x = [[5, 5, 6, 3, 5, 6, 6, 5, 5, 4, 6, 6, 5, 4], [4, 7, 6, 6, 5, 3, 5, 5, 6, 5, 2, 4, 5, 6], [5, 6, 4, 6, 6, 5, 5, 5, 6, 4, 4, 5, 4, 6], [5, 6, 8, 4, 5, 5, 5, 3, 4, 6, 5, 5, 4, 4], [5, 3, 4, 4, 6, 5, 4, 2, 4, 6, 5, 5, 6, 5], [7, 5, 5, 4, 5, 7, 3, 5, 6, 3, 5, 4, 4, 5], [4, 7, 6, 4, 4, 4, 6, 6, 6, 5, 6, 4, 6, 4], [4, 5, 4, 5, 5, 5, 4, 5, 7, 5, 5, 4, 4, 6], [5, 6, 4, 6, 7, 5, 5, 5, 6, 3, 3, 5, 4, 5], [4, 6, 6, 4, 3, 5, 6, 4, 5, 5, 4, 4, 5, 5], [6, 5, 6, 3, 4, 6, 5, 7, 5, 4, 5, 5, 5, 4], [5, 4, 5, 5, 7, 5, 3, 2, 5, 6, 4, 3, 5, 6], [4, 4, 6, 6, 5, 4, 5, 4, 5, 6, 3, 6, 3, 5], [5, 6, 6, 5, 6, 4, 5, 3, 6, 6, 3, 5, 4, 6]]
Indices start at 1.
(1, 1)	5
(14, 7)	5
(4, 6)	5
(5, 6)	5
(2, 12)	4
(3, 5)	6
(12, 11)	4
(12, 13)	5
(14, 1)	5
(12, 14)	6
(5, 10)	6
(11, 3)	6
(4, 12)	5
(11, 9)	5
(1, 10)	4
(2, 6)	3
(1, 8)	5
(9, 5)	7
(5, 13)	6
(12, 4)	5
(14, 12)	5
(10, 1)	4
(14, 4)	5
(10, 2)	6
(12, 6)	5
(6, 11)	5
(3, 11)	4
(1, 9)	5
(1, 14)	4
(4, 14)	4
(5, 11)	5
(2, 5)	5
(2, 7)	5
(6, 14)	5
(3, 10)	4
(13, 6)	4
(10, 11)	4

W =
  3    5    5    5  -11    4    8    7    3    3   19  -15    7    5    9    9
  1    4    5    5  -21    4   11    9    0    1   29  -28    8    5   13   11
  4    2    4    5   -4    0   23    6  -12   -9   12   -6   13    4   28    6
  5    5    5    5    5    5    5    4    6    6    3    5    5    5    5    4
  7    1    4    5   19   -1   25    2  -14  -11  -11   22   14    4   29    0
  2    3    4    5  -17    3   15    9   -3   -2   25  -23    9    4   17   10
  6    4    4    5   15    3   12    3   -1    0   -6   18    8    4   14    2
  6    3    4    5   15    2   15    2   -4   -2   -7   18   10    4   17    1
  3    2    4    5   -8    0   22    7  -10   -7   15  -11   13    4   25    7
  6    0    3    5    9   -3   31    4  -20  -16   -1   10   17    3   37    3
  2    5    5    5  -17    4    8    9    2    3   26  -23    7    5    9   10
  2    1    4    5  -17   -1   27    8  -16  -12   24  -23   15    4   32   10
Rows and columns are counted from 1.
row 1 col 1 -> 3
row 6 col 14 -> 4
row 7 col 9 -> -1
row 8 col 4 -> 5
row 9 col 14 -> 4
row 11 col 5 -> -17
row 11 col 1 -> 2
row 5 col 10 -> -11
row 6 col 7 -> 15
row 11 col 10 -> 3
row 5 col 6 -> -1
row 8 col 9 -> -4
row 11 col 12 -> -23
row 10 col 4 -> 5
row 5 col 16 -> 0
row 8 col 5 -> 15
row 5 col 7 -> 25
row 3 col 12 -> -6
row 12 col 3 -> 4
row 9 col 3 -> 4
row 6 col 13 -> 9
row 9 col 6 -> 0
row 6 col 11 -> 25
row 6 col 4 -> 5
row 1 col 15 -> 9
row 1 col 14 -> 5
row 3 col 5 -> -4
row 11 col 15 -> 9
row 6 col 8 -> 9
row 3 col 6 -> 0
row 10 col 15 -> 37
row 11 col 16 -> 10
row 8 col 6 -> 2
row 8 col 7 -> 15
row 6 col 16 -> 10
row 7 col 13 -> 8
row 12 col 15 -> 32
row 7 col 3 -> 4

B =
array([[6142, 6068, 5021, 5743, 5222, 5426, 5587, 6971, 5164, 7206, 5147,
        4313, 4462, 3718],
       [4800, 5190, 6012, 5317, 5842, 5644, 5580, 3837, 6007, 4000, 5935,
        6756, 6592, 7543],
       [5572, 6150, 5408, 5580, 5308, 5524, 5577, 5557, 5157, 7985, 5410,
        4188, 4372, 4530],
       [4724, 5884, 6387, 5312, 5131, 5439, 5582, 3675, 4862, 6785, 6228,
        3144, 3587, 8661]])
Indices start at 1.
row 1 col 1 = 6142
row 1 col 11 = 5147
row 2 col 14 = 7543
row 4 col 1 = 4724
row 1 col 3 = 5021
row 3 col 11 = 5410
row 3 col 6 = 5524
row 3 col 14 = 4530
row 3 col 5 = 5308
row 2 col 9 = 6007
row 4 col 2 = 5884
row 4 col 14 = 8661
row 3 col 10 = 7985
row 1 col 10 = 7206
row 4 col 10 = 6785
row 1 col 12 = 4313
row 2 col 4 = 5317
row 3 col 2 = 6150
row 1 col 9 = 5164
row 2 col 13 = 6592
row 1 col 6 = 5426
row 3 col 13 = 4372
row 1 col 7 = 5587
row 2 col 7 = 5580
row 4 col 5 = 5131
row 3 col 12 = 4188
row 1 col 5 = 5222
row 4 col 8 = 3675
row 1 col 13 = 4462

arr =
[[-11.9   1.4  21.3   3.0  41.1  12.6  10.8   3.5  11.5  -1.5   3.3  -5.0
    8.9  18.3   6.3]
 [ -7.8 -15.8  -1.1  21.0   7.5   1.4  30.1  28.7   2.1  -1.2  13.1 -22.6
   -1.0   5.6 -39.1]
 [-13.5 -19.4   3.3  18.3   5.8   1.0  31.9  26.5   3.3  10.3  10.7 -29.5
    8.1  -0.6 -36.5]
 [-15.2 -11.0  -4.2   8.6  -3.6   3.2  28.3  35.5  -2.1   9.1  14.6 -31.6
    7.6   3.5 -26.7]
 [  4.9 -22.9   4.2  18.1  20.8  27.0   8.7 -20.7  42.8  42.6   2.4  -0.7
  -15.7  16.3   2.2]
 [ -0.5  27.7   9.0  18.0  32.6  45.8  -9.8   6.2   4.5 -37.9 -11.8   6.5
   -8.8   3.5 -18.7]
 [-10.4   0.4  18.9   2.5  45.5  14.4   6.3   3.8  14.0  -0.6   2.1  -6.6
   12.9  15.5   5.4]
 [-16.5  -9.5  -6.0  14.9  -0.5   6.3  24.0  36.2  -4.9   5.0  18.1 -27.9
    8.0   6.8 -29.6]
 [-20.7 -17.8  -5.5  19.4   0.6   7.2  40.3  27.8 -10.9   4.9   9.0 -24.8
    5.1  -0.9 -38.5]
 [ -6.8 -12.4   2.7  19.4   8.0   5.1  33.4  32.0   5.9   0.6   9.0 -23.0
   -3.9   5.9 -39.0]
 [ -0.2  28.5   6.4  18.7  33.7  45.8  -9.8   6.7   9.1 -36.4 -13.4   6.7
   -7.9   8.4 -15.6]
 [ -1.2  31.9   0.8  13.2  23.2  46.0   2.2   7.3  -7.3 -29.8  -8.5  -0.5
  -12.4   3.9 -21.8]
 [  4.2  30.8  -3.4  17.7  27.9  47.5  -1.5   8.3  -7.5 -29.6  -9.7  -1.2
   -8.9   0.7 -23.0]]
Indices start at 1.
row 1 col 1 = -11.9
row 2 col 10 = -1.2
row 4 col 11 = 14.6
row 11 col 2 = 28.5
row 9 col 6 = 7.2
row 12 col 1 = -1.2
row 7 col 2 = 0.4
row 2 col 9 = 2.1
row 12 col 6 = 46.0
row 11 col 3 = 6.4
row 7 col 12 = -6.6
row 2 col 14 = 5.6
row 4 col 8 = 35.5
row 9 col 2 = -17.8
row 12 col 12 = -0.5
row 7 col 7 = 6.3
row 1 col 10 = -1.5
row 8 col 7 = 24.0
row 12 col 14 = 3.9
row 13 col 8 = 8.3
row 3 col 2 = -19.4
row 10 col 8 = 32.0
row 13 col 15 = -23.0
row 10 col 13 = -3.9
row 3 col 15 = -36.5
row 2 col 8 = 28.7
row 10 col 3 = 2.7
row 6 col 5 = 32.6
row 3 col 13 = 8.1
row 7 col 4 = 2.5
row 11 col 10 = -36.4
row 1 col 6 = 12.6
row 2 col 3 = -1.1
row 13 col 14 = 0.7
row 10 col 2 = -12.4
row 4 col 6 = 3.2
row 6 col 15 = -18.7
row 4 col 12 = -31.6
row 4 col 1 = -15.2
